107,121,126,125,131,144,131
121,142,113,149,111,99,145
110,112,137,135,150,133,125
yields 131

102,144,133,137,103,155,126 yields 103

137,135,105,138,112,126,143
151,141,103,149,123,144,155
128,121,115,136,141,125,127
yields 112

153,153,143,150,144,151,146 yields 144

120,129,139,137,152,143,118
140,124,138,150,134,145,136
yields 152

123,121,134,127,132,121,133
117,122,127,111,132,138,106
132,118,142,128,128,117,140
yields 132

105,111,125,142,156,156,153 yields 156

131,128,135,124,150,149,126 yields 150

99,132,109,137,118,139,150
108,111,141,126,142,119,125
yields 118
---
array([145, 126, 123,  99, 118]) result: 145
array([104, 114, 102, 105, 116, 103, 101]) result: 104
array([135, 149, 143, 123]) result: 135
array([130, 148, 133, 104]) result: 130
array([145, 118, 156, 116, 115, 128]) result: 145
array([118, 102, 135, 115, 129, 116, 123]) result: 118
array([109, 103, 125, 136, 118]) result: 109
---
[[120 108  98 135]
 [138 121 133 152]
 [129 115 117 144]] --> 138

[130 134 128 127 139 122 151] --> 139

[[129 116 116 129 135 123 105]
 [139 125 131 127 138 128 128]
 [137 141 119 120 130 128 105]] --> 135

[[144 139 102 106 111]
 [145 126 126 106 116]
 [147 131 116 105 113]] --> 111

[[129 116 107 124 145 139]
 [144 108 152 151 123 142]
 [118 123 142 127 149 115]] --> 145

[122 144 100 135 121] --> 121

[139 105 139 125 148 118 105] --> 148
---
[[138 130 119 122 137]
 [143 127 117 124 140]
 [114 105 139 149 117]] ⇒ 138

[[108 118 138 116]
 [146 150 123 135]
 [136 156 132 124]] ⇒ 108

[[117 147 134 125 122 112 119]
 [119 122 140 130 129 138 126]
 [138 135 109 151 143 127 128]] ⇒ 117

[[130 126 125 115 129 127 127]
 [128 127 127 125 132 127 122]
 [105 130 130 122 124 140 138]] ⇒ 130

[[101 128 153 130 133]
 [133 127 107 134 121]
 [121 149 139 137 118]] ⇒ 101

[[128 152 154 153]
 [128 128 152 154]
 [139 154 153 154]] ⇒ 128
---
Input: [132 126 127 123 151 128 132]
Output: 132
Input: [147 105 128 115]
Output: 147
Input: [152 115 150 139]
Output: 152
Input: [148 103 128 103]
Output: 148
Input: [121 115 150 121 116 116 147]
Output: 121
Input: [119 119 145  99]
Output: 119
---
Input:
[[121 125 129 131 125 109]
 [121 129 123 123 125 136]
 [151 121 132 133 147 127]]
Output: 133

Input:
[[127 129 128 114 117 113 123]
 [135 147 130 136 117 123 133]
 [138 106 126 111 138 139 139]]
Output: 138

Input:
[[124 119 121 127 134]
 [147 134 132 141 127]
 [125 126 122 131 104]]
Output: 122

Input:
[[145 153  99 107 146 102]
 [149 140 110 106 143 108]
 [141 108 133 111 157 109]]
Output: 111

Input:
[[120 148 135 133 129]
 [116 157 124 126 116]
 [122 132 135 129 131]]
Output: 135

Input:
[[139 150 127 126 122 139 106]
 [134 126 126 128 127 127 122]
 [133 143 127 127 128 135 121]]
Output: 128

Input:
[[127 107 134 139 124]
 [131 110 129 145 132]
 [131 125 128 143 122]]
Output: 128

Input:
[[135 152 122 135 125 142 103]
 [131 122 139 129 131 121 123]
 [133 126 114 143 120 133 140]]
Output: 120
---
[[114 126 102 144]
 [132 136 131 119]
 [130 148 128 113]] --> 126

[[112 127 129 113 131 130 124]
 [121 139 124 136 124 150 129]] --> 131

[[128 119 116 124]
 [120 130 145 148]
 [133 132 104 101]] --> 119

[108 117 105 145] --> 117

[[138 129 120 128 114 151]
 [132 132 134 120 139 135]] --> 128

[[122 106 157 149]
 [120 125 133 130]
 [137 119 139 131]] --> 106

[146 114 136 139 157 124] --> 139

[155 104 139 116] --> 104
---
[136 128 121 142 103] → 142

[[129 117 144 131 133 128]
 [146 125 132 107 121 119]
 [147 135 114 114 120 131]] → 131

[[123 142 133 106 130 121 108]
 [126 107 151 153 144 143 140]
 [154 141 110 128 106 149 120]] → 106

[[121 136 124 127 129 127]
 [105 101 137 124 113 149]] → 127

[116 140 129 124 150 106] → 124

[[131 116 118 133 135]
 [124 133 145 119 151]
 [127 127 126 128 128]] → 133

[101 148 157 124 137] → 124
---
146   99  134  135  139  129  134 -> 129
151  120  144  119  113  137  140 -> 137
152  134  105  106 -> 105
122  126  150  127 -> 150
118  130  153  123  125  132  132 -> 132
132  115  122  119  153  126 -> 153
116  151  140  147  136  140  112 -> 140
113  155  125  119  112  134 -> 112
---
[115 132 139 121 153 141]: 115, 141

[114 100 151 120 152 138 144]: 114, 144

[[121 123 138 141]
 [124 120 109 117]
 [113 140 119 107]]: 121, 107

[142 129 125 148 133 156 139]: 142, 139

[133 150 120 123]: 133, 123

[126 155 119 126 116  99]: 126, 99

[152 141 137 126 125]: 152, 125

[134 126 136 138 125 115 101]: 134, 101

[[134 144 130 150 140]
 [125 155 112 140 142]
 [106 123 126 131 130]]: 134, 130
---
(101, 154, 147, 135, 141) Out: 135
((137, 133, 123, 126, 130, 128, 127), (155, 150, 113, 122, 117, 123, 129)) Out: 128
(142, 140, 133, 127, 124, 107, 125) Out: 107
(131, 113, 138, 148, 143, 114, 105) Out: 114
(114, 138, 124, 153) Out: 124
(123, 106, 142, 139, 120) Out: 139
((125, 115, 158, 146, 148), (126, 133, 129, 109, 127)) Out: 146
((111, 120, 127, 107, 149, 108, 128), (141, 149, 145, 139, 114, 129, 129)) Out: 108
---
[[128 140 117 127 128]
 [119 113 131 128 142]
 [117 130 130 127 152]] ans = 127

[[136 127 137 124 118 138]
 [136 121 158 129 123 152]
 [120 138 120 124 139 126]] ans = 118

[[115 134 130 123 128]
 [135 118 125 141 152]
 [129 131 138 130 128]] ans = 123

[[111 126 110 125 121 134 129]
 [109 141 139 119 138 136 154]
 [113 122 122 123 115 106 125]] ans = 134

[[143 117 133 100 146]
 [152 120 131 103 144]
 [142 103 130 113 140]] ans = 100

[[157 152 133 111]
 [141 156 154 135]
 [157 143 120 102]] ans = 133
---
[143 147 105 144]: 147, 144

[125 129 157 108 122 150]: 157, 150

[[131 132 137 125 120 131]
 [143 147 115 126 151 120]]: 151, 147

[149 109 154 136 115 129 156]: 156, 154

[[131 132 139 124 154 133]
 [110 137 117 122 155 139]]: 155, 154

[[130 129 120 101]
 [149 141 120 115]
 [135 133 120 105]]: 149, 141

[122 102 153 157 154]: 157, 154
---
[[104 118 143 114]
 [120 125 110 158]] yields 125

[[128 104 152 148 111]
 [111 132 147 105 135]] yields 132

[[154 144 129 123]
 [145 148 115 147]] yields 148

[[155 121 127 106 136 148]
 [131 151 100 148 149 127]] yields 151

[[131 101 125 124 133 131]
 [122 136 131 132 134 124]] yields 136

[[126 128 127 125]
 [106 128 130 123]] yields 128
---
Input:
array([[123, 122, 124, 124, 138, 123, 114],
       [125, 128, 123, 126, 113, 106, 126]])
Output: 114

Input: array([148, 126, 114, 158, 132, 130, 105])
Output: 126

Input:
array([[130, 111, 145, 149, 126, 123, 133],
       [127, 126, 158, 153, 130, 118, 134],
       [141, 136, 132, 124, 141, 139, 132]])
Output: 123

Input: array([129, 112, 137, 133, 140, 108, 154])
Output: 129

Input:
array([[122, 117, 130, 131],
       [114, 134, 103, 129]])
Output: 117

Input:
array([[113, 139, 118, 130, 125],
       [121, 131, 122, 132, 131],
       [157, 109, 136, 116, 125]])
Output: 116

Input: array([130, 152, 156, 120])
Output: 152
---
(130, 149, 129, 115) gives 149
((109, 117, 153, 130, 140, 115), (145, 150, 124, 118, 124, 133)) gives 117
((126, 129, 108, 131), (127, 110, 152, 115), (132, 107, 111, 150)) gives 129
(145, 149, 133, 138, 150, 121) gives 149
(123, 150, 147, 121, 124) gives 150
((126, 146, 122, 101, 113, 140), (120, 141, 122, 126, 146, 157), (142, 109, 128, 122, 109, 137)) gives 146
(105, 138, 143, 126) gives 138
---
[112 124 152 101] >> 152
[129 128 102 126 127] >> 126
[104 138 153 135 155 138 146] >> 138
[134 103 124 118] >> 124
[104 129 111  98 124  99] >> 124
[108 116 102 110 127] >> 110
[124 133 121 134 140 105] >> 140
---
[127 130 118 124 150 130] ==> 127

[130 116 106 122 119] ==> 119

[[154 120 141 107 130 117 118]
 [137 118 122 125 123 118 118]
 [131 117 127 109 122 113 129]] ==> 113

[[126 142 143 123 124 125]
 [131 107 147 119 148 131]] ==> 123

[155 145 136 147] ==> 147

[105 122 101 133 148 108 127] ==> 108

[ 99 143 136 128] ==> 136

[114 157 138 121 134 123] ==> 123

[[132 134 128 126 130 132 122]
 [135 132 121 127 127 123 123]
 [106 117 138 136 129 132 119]] ==> 119
